Below is a small trained network, with its code and all its weights. Each question gives an input and a class and asks what happens when units are switched off, that is, made to give their printed mean instead of their output.

import numpy as np


def w(rows, s, z=0):
    codes = np.array(rows[::2]) - 128.0
    scale = np.full(codes.shape[1], s)
    scale[-1] = z or s
    return codes * scale


def f(y):
    return y / 2 * (1 + np.tanh(0.7978845608 * (y + 0.044715 * y**3)))


def log_softmax(a):
    a = a - a.max(-1, keepdims=True)
    return a - np.log(np.exp(a).sum(-1, keepdims=True))


def net(x, mask):
    res = np.array(x, float).reshape(1, 3) / 4 @ E
    y = f(res @ A[0][:, :-1].T + A[0][:, -1])
    res = res + np.where(mask, y, B[0][:, -1]) @ B[0][:, :-1]
    return log_softmax(res[-1] @ U[:, :-1].T + U[:, -1])


A, B = {}, {}
E = w([
[238,115,76,120,78,234,206],'x0',
[121,218,131,253,80,46,186],'x1',
[135,137,150,93,104,112,134],'x2',
],0.011)
A[0] = w([
[218,122,89,134,89,185,192,160],'N1',
[156,112,92,90,133,166,142,144],'N2',
[206,104,100,106,124,154,137,139],'N3',
[27,148,188,150,157,110,68,243],'N4',
[111,240,125,202,81,101,174,170],'N5',
[174,144,107,162,89,152,169,114],'N6',
[89,98,130,89,169,103,72,179],'N7',
[97,177,148,172,105,84,121,140],'N8',
[127,3,143,72,152,169,88,254],'N9',
],0.012,0.0099)
B[0] = w([
[204,128,122,207,19,247,150,216],'N1',
[118,104,124,163,82,170,65,172],'N2',
[160,43,103,168,84,190,78,178],'N3',
[109,147,132,78,209,37,86,241],'N4',
[254,248,80,129,174,141,168,215],'N5',
[156,132,156,164,128,204,164,170],'N6',
[67,130,161,124,184,102,166,201],'N7',
[195,187,71,99,154,79,91,179],'N8',
[46,26,180,120,127,149,48,249],'N9',
],0.0096,0.021)
U = w([
[1,93,221,61,170,116,116,250],'0',
[123,46,130,151,36,163,52,103],'1',
[160,184,90,86,171,83,103,143],'2',
[175,161,126,176,95,179,246,19],'3',
],0.0091,0.0021)

Each question gives the input, the list of numbers given to net, and the class t.
The units are the neurons (one row each of A and B). Each row of codes is followed by its name. A weight is (code - 128) times the scale printed after its matrix; where a second scale follows, it is the last column's (A, B and U).
mask holds one flag per neuron, in row order. A switched-off neuron (its flag False) gives its mean, the last column of its row in B, instead of its output. The means were averaged over made-up inputs and are rounded, as every weight is.
A unit's drop is (log p(t) with every unit on - log p(t) with that unit switched off) / (log p(t) with every unit on - log p(t) with every unit switched off).
The circuit of an input: a set's keep is (log p(t) with only the set's units on - log p(t) with every unit switched off) / (log p(t) with every unit on - log p(t) with every unit switched off). Starting from all 9 units, units are removed one at a time, each time the one whose removal leaves the highest keep (on an exact tie, the one counted first), for as long as the keep stays at least 0.8.
circuit, biggest first: the units of the circuit, biggest drop first
top k neurons: the k neurons with the biggest drops, biggest first
drop when u is switched off: that unit's drop, to one decimal
input [0,8,3], class 2: circuit, biggest first	[N8]
input [-1,0,-5], class 0: top 3 neurons	[N5; N1; N8]
input [1,1,8], class 3: top 2 neurons	[N9; N4]
input [0,5,5], class 2: top 2 neurons	[N1; N8]
input [-7,1,6], class 2: top 2 neurons	[N9; N8]
input [0,-8,-1], class 0: top 3 neurons	[N1; N7; N9]
input [0,0,5], class 0: top 2 neurons	[N1; N5]
input [-3,-1,5], class 0: drop when N5 is switched off	0.1
input [-2,-5,1], class 0: drop when N8 is switched off	0.0
input [-1,4,-1], class 2: drop when N1 is switched off	0.1
